Below are the code and all the weights of a small trained network. Each question names an input and a class and asks about switching units off, where a switched-off unit gives its printed mean instead of its output.

import numpy as np


def w(rows, s, z=0):
    codes = np.array(rows[::2]) - 128.0
    scale = np.full(codes.shape[1], s)
    scale[-1] = z or s
    return codes * scale


def norm(h):
    return h / np.sqrt((h * h).mean(-1, keepdims=True) + 1e-5)


def f(y):
    return y / 2 * (1 + np.tanh(0.7978845608 * (y + 0.044715 * y**3)))


def log_softmax(a):
    a = a - a.max(-1, keepdims=True)
    return a - np.log(np.exp(a).sum(-1, keepdims=True))


def net(x, mask):
    res = np.array(x, float).reshape(1, 7) / 4 @ E
    u = 0
    for l in range(4):
        y = f(norm(res) @ A[l][:, :-1].T + A[l][:, -1])
        res = res + np.where(mask[u : u + 6], y, B[l][:, -1]) @ B[l][:, :-1]
        u += 6
    return log_softmax(norm(res)[-1] @ U[:, :-1].T + U[:, -1])


A, B = {}, {}
E = w([
[212,77,94,135,164,125,214,3,110,94,183],'x0',
[79,109,122,139,117,139,137,80,191,114,99],'x1',
[134,228,235,160,109,234,82,82,127,43,197],'x2',
[160,126,141,120,143,97,108,158,123,141,177],'x3',
[168,185,90,234,59,70,166,153,182,97,140],'x4',
[163,103,136,123,62,115,54,76,131,134,109],'x5',
[84,170,131,74,98,53,137,102,132,125,159],'x6',
],0.0058)
A[0] = w([
[11,181,116,41,107,51,166,60,169,118,196,29],'0.n0',
[49,73,168,148,95,185,111,224,203,128,45,212],'0.n1',
[186,38,125,193,231,215,92,174,232,116,111,50],'0.n2',
[166,105,151,121,6,116,31,6,156,170,21,19],'0.n3',
[78,80,159,69,210,154,94,131,69,102,120,72],'0.n4',
[27,176,132,146,237,154,255,169,176,99,130,4],'0.n5',
],0.0052,0.0022)
B[0] = w([
[139,135,187,161,75,76,152,87,49,146,78,182],'0.n0',
[101,155,112,123,153,83,142,119,54,46,124,254],'0.n1',
[140,166,183,124,58,51,182,84,31,183,125,183],'0.n2',
[122,151,46,173,153,183,95,114,83,161,227,214],'0.n3',
[84,82,130,193,93,147,147,149,214,123,188,177],'0.n4',
[148,157,29,172,95,162,7,50,89,176,254,173],'0.n5',
],0.0086,0.0039)
A[1] = w([
[127,143,116,161,55,207,146,81,58,154,58,97],'1.n0',
[127,55,99,130,102,158,86,89,210,132,173,2],'1.n1',
[100,163,85,162,175,154,136,66,89,8,151,189],'1.n2',
[71,83,171,3,158,183,106,85,96,133,133,60],'1.n3',
[126,210,232,115,156,161,118,90,153,108,150,119],'1.n4',
[207,190,138,149,103,31,92,130,167,97,165,59],'1.n5',
],0.0062,0.0027)
B[1] = w([
[114,119,171,113,51,58,144,132,114,149,160,174],'1.n0',
[125,143,116,66,181,117,141,183,163,92,162,130],'1.n1',
[146,69,125,41,73,149,120,142,155,115,102,254],'1.n2',
[106,75,184,255,174,144,180,175,175,145,175,162],'1.n3',
[128,141,95,87,162,104,138,127,147,227,55,198],'1.n4',
[72,46,166,132,153,189,160,177,132,151,163,194],'1.n5',
],0.008,0.0056)
A[2] = w([
[132,154,85,203,31,170,197,175,184,72,96,120],'2.n0',
[200,73,106,81,214,157,228,83,88,50,137,35],'2.n1',
[151,177,184,60,135,210,122,125,221,158,28,5],'2.n2',
[147,231,235,150,105,222,110,72,155,62,159,2],'2.n3',
[168,134,61,111,171,177,64,157,127,180,251,164],'2.n4',
[134,179,255,143,139,64,175,142,41,159,136,185],'2.n5',
],0.0062,0.0023)
B[2] = w([
[61,19,172,143,173,159,125,138,124,165,189,196],'2.n0',
[118,187,158,153,78,135,100,127,144,70,81,207],'2.n1',
[203,125,121,85,96,109,168,191,174,133,117,175],'2.n2',
[157,179,27,135,207,64,189,118,136,255,89,198],'2.n3',
[131,126,103,58,123,146,120,205,126,126,203,236],'2.n4',
[164,84,186,122,80,88,152,104,72,110,99,253],'2.n5',
],0.0093,0.0036)
A[3] = w([
[73,194,171,128,188,94,11,232,133,63,66,56],'3.n0',
[112,180,160,161,145,162,137,118,160,86,81,2],'3.n1',
[223,108,127,124,166,117,133,37,191,7,174,67],'3.n2',
[152,175,87,128,151,81,124,108,20,120,205,166],'3.n3',
[26,125,67,123,106,138,124,27,170,111,143,58],'3.n4',
[121,71,3,111,200,68,97,125,165,130,32,82],'3.n5',
],0.0068,0.0046)
B[3] = w([
[102,180,75,157,86,254,178,32,149,40,72,167],'3.n0',
[125,223,72,136,119,205,131,104,115,236,180,103],'3.n1',
[28,173,36,245,97,171,130,94,89,86,51,149],'3.n2',
[145,151,156,97,74,172,38,118,128,143,156,253],'3.n3',
[199,104,175,127,75,185,89,196,136,128,148,173],'3.n4',
[237,196,159,53,152,175,192,141,167,176,133,186],'3.n5',
],0.0091,0.0044)
U = w([
[131,194,45,158,117,191,50,118,85,192,250,115],'0',
[132,132,207,159,75,63,159,83,40,168,109,130],'1',
[194,190,78,58,219,68,205,139,208,192,51,119],'2',
[71,190,76,211,97,172,150,80,140,12,64,106],'3',
[26,22,186,224,199,154,178,179,212,143,212,84],'4',
[143,90,161,68,75,138,155,150,134,100,150,192],'5',
[167,106,172,105,76,154,126,163,150,96,139,188],'6',
[180,103,131,103,219,53,21,112,178,2,119,2],'7',
],0.0096,0.0084)

Each question gives the input, the list of numbers given to net, and the class t.
The units are the neurons (one row each of A and B). Each row of codes is followed by its name. A weight is (code - 128) times the scale printed after its matrix; where a second scale follows, it is the last column's (A, B and U).
mask holds one flag per neuron, layer by layer. A switched-off neuron (its flag False) gives its mean, the last column of its row in B, instead of its output. The means were averaged over made-up inputs and are rounded, as every weight is.
A unit's drop is (log p(t) with every unit on - log p(t) with that unit switched off) / (log p(t) with every unit on - log p(t) with every unit switched off).
The circuit of an input: a set's keep is (log p(t) with only the set's units on - log p(t) with every unit switched off) / (log p(t) with every unit on - log p(t) with every unit switched off). Starting from the 12 units with the biggest drops (on a tie, the unit counted first), units are removed one at a time, each time the one whose removal leaves the highest keep (on an exact tie, the one counted first), for as long as the keep stays at least 0.8.
units of the circuit, in order: the units of the circuit, biggest drop first
k most important neurons: the k neurons with the biggest drops, biggest first
top k neurons in layer l: the k neurons of layer l with the biggest drops, biggest first
input [7,4,-1,6,-5,-2,-2], class 3: most important neuron : 3.n2
input [8,0,-7,-5,-5,2,1], class 3: 3 most important neurons : 2.n1, 3.n2, 1.n4
input [-3,-4,7,8,0,6,8], class 1: top 3 neurons in layer 0 : 0.n0, 0.n5, 0.n4
input [0,0,-4,3,-6,-6,-7], class 1: 4 most important neurons : 0.n2, 0.n3, 2.n5, 1.n2
input [-2,7,-5,-2,5,-6,5], class 6: units of the circuit, in order : 0.n5, 3.n4, 0.n3, 2.n3
input [8,-3,7,-6,-5,5,6], class 3: 3 most important neurons : 3.n2, 0.n2, 1.n2
input [-3,2,7,-4,6,-1,-8], class 1: top 2 neurons in layer 0 : 0.n2, 0.n4
input [-5,4,0,-8,8,6,-7], class 4: 2 most important neurons : 2.n0, 0.n5
input [-7,7,-6,-7,7,-8,8], class 0: 3 most important neurons : 0.n5, 0.n2, 2.n5
input [3,-4,2,2,-7,0,-4], class 4: 2 most important neurons : 0.n4, 1.n3
input [-6,3,1,3,3,-5,0], class 3: top 2 neurons in layer 3 : 3.n0, 3.n5
input [-3,6,3,-7,4,-2,-2], class 5: 2 most important neurons : 1.n2, 0.n1
input [4,2,0,6,7,5,-5], class 4: units of the circuit, in order : 1.n5, 2.n0
input [-4,-3,-7,-7,-1,-1,-3], class 2: units of the circuit, in order : 3.n5
input [-6,1,0,-2,-3,-3,1], class 3: 2 most important neurons : 3.n0, 0.n3
input [-6,-6,6,8,-8,-6,-2], class 4: top 2 neurons in layer 0 : 0.n4, 0.n3
input [-4,4,-6,-6,7,-3,-3], class 4: top 2 neurons in layer 2 : 2.n0, 2.n3
input [6,-1,-5,-2,-5,-4,-2], class 3: units of the circuit, in order : 2.n1, 1.n4, 3.n2, 1.n5
input [7,-6,4,-2,2,6,-1], class 3: top 2 neurons in layer 0 : 0.n5, 0.n2
input [-1,1,3,-4,-3,1,8], class 1: units of the circuit, in order : 0.n0
input [7,3,-5,6,8,-3,8], class 1: 3 most important neurons : 0.n0, 0.n4, 1.n2
input [-7,4,0,4,-8,8,5], class 0: top 2 neurons in layer 1 : 1.n5, 1.n2
input [-8,-3,0,-1,3,-8,1], class 0: 4 most important neurons : 0.n5, 2.n4, 2.n1, 3.n3
input [-5,-2,-1,-1,7,-1,4], class 4: 2 most important neurons : 2.n0, 0.n2
input [-2,-4,8,6,-8,7,6], class 2: 3 most important neurons : 2.n3, 1.n4, 0.n5
input [1,3,1,3,8,-6,1], class 4: top 2 neurons in layer 0 : 0.n3, 0.n2
